Each row has a class, written after it.
[   1  -45  -15   21   14   10   25   55   -1   -7  -59  -16    1   -9
   21    4  -25   33   30  -17 -104  -63    9  -58   83    6  -15  -28
  -51   24  -34   34   62   -5  -11  -31  -58  -12   -7   38   -7    5
  -41] -> Q862
[-16  25  45  35  -6   3  67  34  13 -34 -13  -8  -8 -33 -24   7 -29   3
 -40  29   2  25  20  33 -42 -25 -23  10  40 -12 -26 -27  -9  61  -6 -19
 -16   5  56  -2  -7  24 -43] -> Q609
[ 30  -8  -4  18  15 -25  72  50  -9 -35 -37   8 -20   1  37   5 -35  -3
  19   8 -70 -29 -37 -54  50   1 -14 -29 -16 -15  -6  33  55  11  -2  17
 -29  -4  26  42  29  17  -2] -> Q590
[ -8 -36  23   0  21   9  44  59   6 -34 -23 -18 -29  -8  25  19   7  15
  71 -38 -72 -47 -30 -36  -9   5 -34 -16   7  15 -46 -19  45   1 -26  -1
 -17 -11  14  12 -26  61  19] -> Q607
[-27 -22 -17   4  -9 -25  38  42  -4   0 -19 -43   3   9  17  42 -36  29
  -4  17 -78 -10 -12 -18  -5  -7  -5   0 -23  14 -14  -4  50  43 -49  43
 -21 -26  35  48   6  56 -36] -> Q94
[ 19  40   2  34  16  33  31   0 -22  10  20  -9  -5 -87 -24 -17 -16  13
  20  -9  -7  26  -8  26 -29 -21  18   2   6 -12 -15  15  15  98  16 -44
 -34  -2  28  51  -1 -27 -51] -> Q441
[ -9  32  10  46   1  43  34  10   0  17 -13 -67  31 -41 -10 -16 -16  -6
  -9  11 -18 -29   6  11  26 -12  29 -16  46 -15  -8  37  47 111 -10 -33
 -15   6  13  41 -13   8 -47] -> Q158
[ -2 -22  43  10  66  -2  50 103  27 -44 -29  22   0 -29  31  -9 -15  -3
  22 -16 -31 -25 -38 -40  29 -35   8  10  19  13 -20  -2   5 -14 -30  33
 -28 -27  24   6  12  10 -21] -> Q609
[  1 -37  -9 -31  17 -31   5  21  16  20  15 -52  57   4  31   4 -18  -5
   9  22 -56  -8 -30 -60  52 -22  -8 -11 -42  10 -32  -3  34 -39 -60  15
 -23  10  18  37  24  83 -54] -> Q608
[  0  28   2  54 -17  21  25  19 -17 -15  26 -29   5 -33 -21 -45 -15   4
 -17   5 -36  -1  32  -4 -13 -16  26  -3  34   3   6  31   5  89  10 -39
 -13  11 -11  30  10   1   8] -> Q441
[-11   2   0  34 -41  -1  46  -6   8   2   8 -39  13 -21 -14  -8 -34 -16
 -68  27  -2  11  50 -16 -26  24  18   0  35  -9 -24  20   4  97  -6 -73
 -13  14  26  31  -5  28 -49] -> Q195
[   3  -35    5  -14   15   -1   39   23   -6   -8  -37   -9   16   20
   46  -31  -38   37    6    5 -104  -24   -4  -61   72   10    0  -31
  -30    4  -16   29   44    4  -18  -19  -27    2  -10   45   27   51
  -36] -> Q95
[  1  46  37  25  53  35  41   6 -36  -9  -6 -26  41 -35 -22 -61 -24   6
  12  -8 -26  33 -22  40 -46 -49   1  11  38   4  16  -7  16  53 -15 -60
  -4  -5   4  -8   7 -32  46] -> Q609
[-29  16  32  41   6   4  32 -19 -37  -7 -38 -30 -20 -19 -55  -7 -13  44
 -15 -12 -33   9  18  19 -59 -35  15   3  -4  13   8   5   6  66 -15 -24
 -34 -15 -18  -8  16  -6  -1] -> Q756
[ -8  33  33  52   8  29  21   4 -22 -24   1 -18 -17 -42 -45   8 -29  31
  -6   1  13  30   0  25 -61 -34   4   2  34 -13  20 -25 -14  75   8 -17
 -23   3  41   9   9  -7  11] -> Q236
[-17  31  10  -1  13  -1  12  10  19  -1  -2 -18  19 -15  -2  -4 -17 -13
 -60  12   7  35  28 -37 -26   0  33  30  51 -12  18   5  -4  79 -40 -77
   7  -5  10  -6  14  32  -1] -> Q94
[-13 -19  31   5   9  15  47  37  22 -27  -6 -52  32 -34 -12 -26 -25  -3
 -11  12   8  21   3  -9 -41 -52  33   2  58   1 -12   8 -14  60 -23 -73
  -5   1  -7  15 -12  -6  -4] -> Q609
[-17 -48 -14   4  17 -46  27  56   9   0  -6 -23 -15   7  24  -2 -14  33
  -6  18 -53  21  -8 -46 -24 -30   8  -1  10 -21  15  14   3  18 -69 -17
 -31  -1   8  12  40  20 -19] -> Q158
[ -34  -24    4   15    5   33   34   15  -15   28  -18  -51   42  -28
  -13  -51 -100    5  -28   46  -27   13   16   -2    0  -77   22  -10
  -16  -27   30   21   -3   82  -15  -51  -31   31   14   29   22  -40
  -28] -> Q236
[ -4 -36  -9 -23  15  -5   3  59  -6   7 -16 -20  18  16  27  -3 -38  14
  -6  15 -79 -36  18 -57  87   0 -36  -5 -65 -24 -29  -2  57  16 -22  22
 -22   9  34  33  28  33 -13] -> Q94
[-15  19  71  15 -18  13  15  34 -10   4  -8 -15  19  -8 -14  -6 -26  14
 -51  21 -26  -6  35  21  -6  -3  -7   2  38 -20  -8 -17 -11  81   1 -12
 -19  34   8 -16  12  18   5] -> Q806
[  9  19 -17  32 -18  23  51   7 -13  10  23 -46  -4 -65  -5 -33 -38  -6
 -20  45 -31   8  24  12  22 -38   5  14   8 -17 -40  21  22 114  -9 -32
 -31  32 -12  47  -6 -38 -61] -> Q756
[-20 -20 -14  -4  11  -5   6  50  10   9 -15 -25  47   1  -1  33 -45 -16
 -20  -3 -58 -29   8 -49  36   5 -16   7 -64   6 -38  23  39  30 -31  21
 -15   5  32  44  15  30 -20] -> Q94
[-14 -48  10   8  13  11   5  51  -1 -22 -43 -37 -36 -14  16  16 -58 -10
  -8 -18 -60 -59 -15 -47  60   2 -51 -36 -77  -4 -38  68  61  -3 -17 -55
 -22  -6  22  38   3 -30   6] -> Q607
[-22 -33  33  34 -38   9  32 -27   5  25  15 -57  27 -32 -13   0 -34  12
 -52   6  -1  16  13  -5 -41 -19  23  -5 -25 -13 -14   9  13  77 -26 -54
 -23   3   4   8  28   5 -30] -> Q158
[ 13 -59  13  28  -8 -11  69  66  14 -26 -43 -42  -3  -2  21  33 -11  -2
  22  12 -83 -50 -13 -25   9   1 -45   7  15  -2 -30 -24  59  18 -26  31
 -21 -11  19  17  -2  34 -42] -> Q158
[-29  33   7  50  12  34  69   1 -26  27 -33 -29  10 -22 -13 -23 -24  40
   7  24 -65  -5  14   9  13 -31  17 -42  41   1  24  46  23  74 -14 -28
 -40   1  17  55 -18  26 -32] -> Q236
[  2 -41  27 -21  33 -21  14  35  13  -4 -20 -13  -7  10  31  13 -30   8
  30 -14 -24 -42 -44 -55  23 -31 -24 -33 -42 -14  14  35  -7 -70 -18 -25
 -10   8  13  20  39  -3 -24] -> Q608
[  7 -14 -22 -43   9  10   5  10 -35  50  41 -47 -37 -25  37  25   8  18
  29 -11 -25 -11 -36 -87   6  -1 -24 -38 -31 -32 -31  10  49  -4   9 -20
 -16 -15  26  69  44  12  10] -> Q756
[  5 -34   7  -4 -29  -8  36  24 -17  -9  -2 -53  -6  -7   9  47   4  -9
  20  -3 -60 -37 -14 -10  19   8 -50 -11 -24  25 -66 -13  79   6 -23  10
  -5  -2  19  27 -27  59 -31] -> Q607
[ -8 -39  -5  17   6 -10  24  39  18 -15 -35 -14 -10 -28   4  20 -67   4
   0 -20 -68 -17 -29 -75  -8  18  -9  -2 -35 -18 -52  19  54  36   4 -36
 -38 -28  15  44  16  41 -26] -> Q806
[-15  16  15  31   4  55  39 -10  -4   7  10 -52  35 -61   3 -50 -36 -24
  -7 -24  25  22  -2   1  -7 -21  34 -31  20   8   3  53  10  90   6 -41
 -17  -2  -2  38  -9 -11   8] -> Q441
[ -6 -19   2  40 -12 -21 -19  40   0  12 -11 -64 -17 -42 -16   7 -50 -55
 -39  29   3  -1 -13 -12 -15 -31  44 -16  45 -16  10   1   6  30 -18 -29
 -16  -3 -12   8  14 -20 -21] -> Q95
[-15 -90  28  46 -28 -22  33  55  38  -3   9 -10   5  -9  32  45 -39   6
 -23  -4 -22 -40 -16 -64   8  17 -16 -25 -30  -8 -47  28  34  -2 -13  19
 -12 -17   1  30  25  64 -43] -> Q607
[-11  18  -2  22  20  12  45  20  15   3  35 -54  19 -58  16 -53 -41 -21
  -6  12 -18  11   5  -9 -49 -66  30  10  27  11  22  37 -14 105 -30 -65
 -16  10 -10   6  32 -27 -15] -> Q609
[ -3 -32   4  -1   9 -14  46  39 -25 -25  15 -33 -20 -15  24  34 -12  -9
  52 -15 -59 -50 -36 -30  14  -9 -18  -8 -50  19 -37 -12  58  -7 -19  21
 -10 -21  22  40   2  33  -9] -> Q607
[-21 -62  13   6  44 -14  19  38   1  14  12  -2 -30   3   9  15 -14  -7
  18  -7 -23 -15 -28 -41 -13 -40   4 -18  -7   1   8  21  10  10 -55  58
 -21  -5  12  15  25  48 -38] -> Q608
[ -3 -14 -16   7   3 -23  54  63 -29 -13  -6  11 -38  29  35  42 -26  38
   4  -6 -87   5 -23 -54  25   3 -13   6  10  -3 -35 -19  61  16 -37  -4
 -15  -3  36  24  -4  53 -12] -> Q236
[ -9  16  29  27  -4  13  48  11  -6  18 -22 -19 -31 -65 -12 -31   9 -37
 -19   5  -7 -12   1 -14   8 -54  12 -19  27 -38   7  33  27  53  -9 -55
 -23   3   1   4  10 -18 -35] -> Q158
[ 17  16  33  30 -15  -9  16   6  -1   9   8 -41  18 -27   3   6 -33  45
 -57  -1   1  34  17   9 -19  42  17  -3  34   3 -12 -12   9  80 -13 -46
 -33  23  28   3  15  11 -34] -> Q195
[ 14 -66  -5 -11 -12 -34  18  46 -14  35   9 -28 -23   8  34   5 -27  23
   9  -3 -36 -27 -35 -35  25 -12 -26 -31 -20   6 -34  24  34 -36   3   7
  -4   2  -2  24  21   3 -56] -> Q608
[ -6 -35   0 -24   3 -22   1  52   8   9 -39 -60  52   4  45  19 -27  31
 -24   9 -38   7 -28 -54  35  10 -27 -32 -11  -4 -22  -7  49  -5 -19  -2
 -23 -22  11  39  38  60 -17] -> Q862
[ 16 -48   9  16  21 -12   5  66   5  16 -43  -9 -27   3  44  16  -4  -9
  32 -18 -63 -70 -25 -46  57 -22 -35  -8 -30 -20 -16  26  42 -22 -27  60
 -23  -1 -15  14  33  -1 -66] -> Q756
[  4 -52  11 -13 -12 -27  35  30 -20 -33 -25 -31 -21  25 -15  41   6  37
 -12   9 -48  10 -14 -71  -3 -16   5 -23  27  13 -10  -5  48 -14 -23  28
 -18   1   3  21  12  60  21] -> Q590
[-13  10  32  10  31  49  32  -1 -12 -12  -5 -37  41 -32 -16 -29 -33 -16
  15  16 -11  -6  -7  20   3 -34  33   9  32  36   1 -23  -2  53 -17 -37
 -26 -16 -15   7 -29   4  -1] -> Q609
[ -8  -3   1  31  17  13  10  36  11 -18  38 -39  39 -15  -4 -11 -19 -16
 -17  18 -10 -14  35 -23 -22 -13  40 -10  16   7  31  43 -21  88 -35 -62
  -8  12  -3  33  25 -11  43] -> Q862
[-11 -24  23  -7   2 -36  39  63  23 -22 -27 -43  27  10  26  25 -45   9
 -33  22 -39  -9 -24 -52  48   0 -14 -14  11  29 -29   1  14  -6 -41  35
 -33  16  14  23  15  79 -56] -> Q608
[ -9  -1 -14 -30 -12   4  13  12   0  26  21  -3  -4  19  57  -1  -9  46
  -3  -5 -18   6 -17 -53   8   7 -22 -23 -25  -8 -13  29  33   3 -24  -8
   5 -12  64  43  32  66 -32] -> Q94
[ -6 -37  27 -18  35 -15  40  73 -12  22  -5  -3  34  18  40  -5 -54  11
   9  17 -48 -41 -25 -39  38 -12  -1 -28 -16  -4   1   7  13  10 -19 -12
 -22  -4  38  23  35  37 -33] -> Q608
[  7  29  -1  48 -34  18  18  24 -44   9  19 -56 -25 -45 -10 -22 -22 -36
   6  -2   4  -4 -24  40 -36 -55  57  -9  25  11  13  42  28 104 -28 -10
 -16   5  17  34  -1 -50 -26] -> Q441
[ -5  11 -15  19 -27 -16  32   3 -29  -8  37 -72  -6 -22  -6 -18 -47  -8
 -53  23  13  37  -3 -15 -23 -22  30   5  43 -21 -20  13  20  56 -25 -78
  11  22  12  47   2 -20 -18] -> Q195
[ 24  14  21  41   9  45  25  -4   8 -59   9 -32   3 -32 -10   2 -34 -30
 -18  -6 -23   7  13  19 -40   4  -9  41  37   2 -35 -13  -5  97  -3 -60
  11  10  -4  24 -23  -8   6] -> Q590
[-22  -3 -13  30 -20  27   6   5  -7  -6   9 -13  -3 -11  -4 -36  -1 -36
 -44  29   1   9  34 -22  22 -14  35 -11  40   4 -20  69 -17  65 -31 -49
  -6   9 -20  37 -17  -9  -2] -> Q95
[  1  32   4  38  -6  20   7 -14 -32   7  -7 -40   8 -26 -35   9 -29  -6
 -29  15 -18  13  34  33 -25   6 -10   3  25  -9 -23   0   0  56   5 -95
  -4  11  25  28 -14 -14 -47] -> Q95
[-10  27   5  17 -10  23  24  38  -8  -8 -21 -16   0 -37  -7 -35 -20  -3
 -56  21 -21  55  21  -6 -23 -25  25  16  33 -48 -11   9  17  93 -29 -85
 -27  15  43  22   8 -22 -19] -> Q158
[-37   5   4 -30   8  -7  11  29  15   9  -4 -41  36  -3 -12 -22 -36  29
 -28  25   9  38  11 -55 -47 -35  33 -12  22 -15  12  17 -31  68 -37 -88
 -32  27  41   2  34  28  11] -> Q608
[-26 -29  20  25  12  25  40  74 -18 -18 -10 -10   4  -7  11 -14 -51  -2
  -5  -3 -62 -62  26 -55  73  -2 -23 -15 -44 -10 -52  31  47  49   2   8
 -41   0  52  34   9  18   1] -> Q806
[  8 -15   3  10   2 -32  44  16  -2  -6 -17 -40 -19 -18   3  24 -23  -7
  -3  -7 -97  -2 -10 -47   9 -18 -15  -2 -49 -13 -49   6  72  35 -52 -42
 -40   3  12  35  19  48 -56] -> Q609
[-17  19   4  22  13   6  23  18  42  24  26 -50  36 -31   8  -8 -32 -20
 -26  33  -4  -6  26  13 -10   5   9   4  40  -2 -18   6 -29  60 -22 -76
  -2   9  25   7 -21   5 -24] -> Q608
[-29 -45  10  -3   9 -16  48  75   1 -41 -54   0 -35  -7  12  36 -33  21
  26 -11 -27 -33 -19 -47  18 -11 -30 -29 -12  16 -21   8  37  23 -11  33
 -44 -15  35   6  -2  64 -37] -> Q607
[  5 -18   4 -35  34  -6  44  57 -21  -9 -35 -40  -2 -23  23 -30 -35  14
  34 -32 -27  -3 -58 -69  21 -22  28  -7 -26  -3 -35   7  65  29 -18   5
 -25 -16  43  44  34   6 -18] -> Q441
[ -15  -54   -3    6   11   -4   28   70   16    4  -34  -16    7    0
   41   34  -28    7   11   -7 -103  -31  -21  -55   16  -33   22  -15
   -3   -6    5    7   66   21  -48   12  -25   -7  -15   34   10   45
  -46] -> Q862
[  1 -45 -22  -3  32 -28  24  49  21  26 -30  -8  61   1  35   3 -39  21
  34 -18 -45 -25 -38 -62  33 -15   6 -15 -49  -7   6  42  52  -7 -27  15
 -14 -20  11  24  38  25 -30] -> Q94
[ -8 -47  31 -17  24  15  33  41 -31 -14 -30  -4 -11   3  27   7 -44   9
  -2 -20 -76 -40 -33 -55  80 -36  -1 -44 -54   6 -30  33  62 -17 -19 -10
 -27 -15  16  44   7  31  -9] -> Q590
[-11 -39  46  10  15 -22  35  54 -24  -5 -42 -14 -15  22  25  38 -46  15
 -11  -2 -39 -60 -25 -63  69  -6 -38   0 -26  -3 -14 -11  31 -22 -29  51
 -22  -5  -4  16  42  35 -50] -> Q94
[ 17  -9  27  16   1  30  11  13   0  -4  31 -16 -18 -51  20 -52  -7  30
  -9 -27 -29  45  12  -3 -24 -27  24 -16  -1  -9   7  13   0  59 -19 -29
 -43  31  11  25  29  12 -47] -> Q158
[ -6 -18  33 -17 -14 -27  59  58 -16 -23 -43 -10  15 -13   5  23 -29  51
 -14   9 -45 -22 -10 -57  54  -9 -14 -30  -5  22 -21  -9  25 -18  -3  -6
 -60  14  31  16  12  39 -33] -> Q195
[-11 -50  30 -20  29  16  74  58  21 -27 -40   2 -12  -8  29  20  -4  27
  42 -15 -63 -54  -7 -62  63 -12 -17 -24 -25  26 -15   5  20  -6  -3  57
 -35  -1  16  17  -9  15  18] -> Q236
[ 16 -49   5 -18  18 -10  18  28 -18  10 -18 -37 -20  -9  32 -11 -46 -30
   4 -11 -68 -34 -25 -28  39 -27  -2 -14 -71   0 -28  23  56  38 -29  14
 -21   0  11  26  30  -6 -26] -> Q590
[  1 -58 -15 -13  17 -24   3  39 -13  14 -13 -13 -15   2  16  17 -35   0
   9  -4 -71 -17 -19 -68  12   3  24 -22 -79  -8 -17   6  50  -8 -38 -28
 -40 -19  22  49  36  13 -11] -> Q862
[ -8 -36  -8   6   3 -30  38  66  27  -6  -4  -2   9  -1  24  17 -38   1
  -1  24 -21 -44 -11 -76  45 -28   5  -7 -25  -5  12  24  27  -8 -18  79
 -14  -2  37  36  47  54 -72] -> Q94
[-30   0  10  26 -12  -9  26  23  11  11  38 -27  43 -19 -16  -8 -89 -16
 -74  41  13  28  10 -34 -50 -10  62 -13  23  -5  18  12 -29  71 -25 -94
  -9  24  -5  23  34  12  22] -> Q862
[-34 -10  18 -11 -19 -50  62  66 -11   4 -39 -13 -19   3  11  48   8  25
 -32  20 -92 -26  20 -25  31 -47   2 -13  -5   7   3  21  29  -7 -36  10
 -21  -9  25  25   9  35 -77] -> Q441
[-24  20  22  30  13  46  21   0   4   2  23 -42 -19 -46  -5 -67 -20  33
  14 -13 -32 -16  25 -16 -18 -34  65 -16  12 -15   7  37  16  75   0 -36
 -20   6  28  34   7  -1 -13] -> Q806
[ -6   2  72  25  38  26  16  24  10 -17 -20 -14  -3 -46 -11 -13 -44  18
 -23 -19  22 -10  15  46 -17  -3 -14  18  34   5 -22 -31 -37  87 -10 -13
 -26  19  21 -19  -5  -2 -64] -> Q195
[-44   9  24   9  31  15   8   9  23 -20 -29 -32   4  -8   7  11 -15 -32
 -35 -20  -3   1  23 -67  43  -8  28  -9  17 -39  12  21   4  31 -35 -45
  -6  -1 -23  21  -4  34  23] -> Q94
[-18   0  28  -8   1 -22  32  13   5  52 -12 -79  11 -22  23  -6 -74 -28
 -36  26 -39  -5 -19   5 -14 -20  25 -35   7 -27  21   9   9  71 -22 -72
 -16  16 -15  11  22 -12 -10] -> Q608
[-18  25  11  29 -38  31   9  41 -32   5  14 -45  23 -41   3 -30 -50  31
 -47  -2 -10   0  29  40  -4 -20  13 -34  22   5 -13  34   0 109  28 -67
 -24  10  33  39  -7 -21 -30] -> Q195
[  4   5  12   2  14   8  -8 -25 -25  42  60 -86  39 -16   3 -30 -59  15
 -37   2   6  18   8  15 -26  -8  53  -7  -1   6  36  46  -9 103 -18 -73
  13  25 -28  34  44 -48   1] -> Q441
[ 15  13  44  29   2  13  37   5 -20 -21  -8 -25  31 -35   2 -42 -59 -17
 -43  14 -20  27   3  -1 -16 -43  29   4  21 -17  24   3 -12  83   0 -48
 -23  25 -25  14  41  -7 -17] -> Q590
[ -3  16  11  24  14 -11  44  31  -8   0 -32 -22   1 -16  -2 -33 -11  24
   3 -25  -5  12  20 -18 -49 -19  43  26  37 -10  12  26 -14  96 -23 -53
 -12  10 -13   4  25 -32 -29] -> Q94
[-40 -62  22   7  25 -13  61 100  44 -24 -55  -4  23 -29  20  -3 -80 -47
 -24  13 -45 -37 -10 -79  14 -24 -28  -2 -10  -8 -34  28  10  22 -18  14
 -37 -16  36  21  22  49 -37] -> Q806
[-46 -51  18  16 -11   1  55  45 -19   7 -22 -22 -31  10  41  14 -65  13
 -24  -1 -60 -33 -38 -30   2 -40   0 -24 -15   8 -35  39  33  16 -36  23
   0 -17  14  52  20  20 -70] -> Q95
[ 13 -34  25   3  12  -4  50  43 -11 -11   6  17 -30 -13  38 -12 -26  24
 -10   9 -36 -23 -28 -53  68 -50  12 -22 -31  -9  -7  43  39  13 -17  70
 -22  20  16  33  47   5 -46] -> Q590
[ 34 -44  13  -6  -2 -13  15 -12 -10  -5  47 -45  -2   6  11  51 -14  42
  -6 -15 -25  -2   1 -31  29  43  -6 -13 -37  47 -30   0  38  13  -2  -1
 -22   1 -14  22  13  22 -15] -> Q609
[-49  -1  15  56 -16   7   6  19  -4 -26 -37 -31  15  12 -26   4 -37 -12
 -43   1  16 -15  38 -21  -8 -14  14  -9  37   1  16  15 -27  35  14  16
  -5  10 -14 -10  19  13  -7] -> Q95
[  8  16  -4  62  35   2  52  -2  -9 -43  -9 -21  -1 -21 -22 -32 -53 -13
  12   1 -35  20  -6  29 -66 -27 -24  17  43  -1  33  24 -31  63   2 -30
  14   6 -37  40   9 -10  -7] -> Q236
[ -8  27   3  25   8  35   9  18   9 -29  20 -49  23 -63  12 -44 -25 -24
   8 -14 -26  20   2   2 -44 -31  65  11   7   1  21  -3  23  68 -16 -85
 -10 -12  13   8  -6 -22  37] -> Q607
[-26 -48  -3 -19  12  -2   6  57   0 -22  -4 -23   3  12  23 -16 -65  18
 -11 -10 -16 -13 -15 -59  21 -41  10   0 -36  -4 -21  32  21  45 -39 -22
  -8  -4  35  24  32  30 -38] -> Q441
[  5  28  10  18  17  17   0  27 -44  40  -9 -66 -15 -35   5 -21 -30  45
  -8  -2 -54  23  10  38  -8 -41  43 -22  40 -20  41  13  16  87  -5 -70
 -25  17  -3  30   5 -63 -18] -> Q236
[ -8 -55  -2   6   9  18  30  67  -3 -14 -20 -20  27   1  46  -5 -68  28
  13   1 -70 -43 -49 -67  29 -48 -11 -28 -39   0  -3  36  42 -11  -1  18
 -21 -14  24  44  43   1   8] -> Q590
[-21 -45  19 -12  33  -3  35  48 -10  11 -25 -18  44 -12  13  15 -90  28
  16 -13 -48 -17 -47 -31  16 -23 -14 -13 -17  -6 -18   7  30  -1  10  -9
 -19   3 -15  22  10   4 -17] -> Q806
[ -4 -90 -10   4 -15  15  57  72 -16 -13 -32 -27 -30  -5   3  32 -42 -11
  22 -31 -79 -22 -27 -41 -31 -19 -27   7 -12  -6 -60 -14  78  28 -12  -9
 -11  -1  15  24 -20 -11 -14] -> Q158
[-16  32  21  17   2  24  29  -2 -49   3 -12 -25  16 -12 -35 -31 -40  36
  -4  10 -30  12   2   2 -45 -23  44  -3  12  13   0 -22  -4  62   5 -48
 -35   1  26  10  14  -3  33] -> Q590
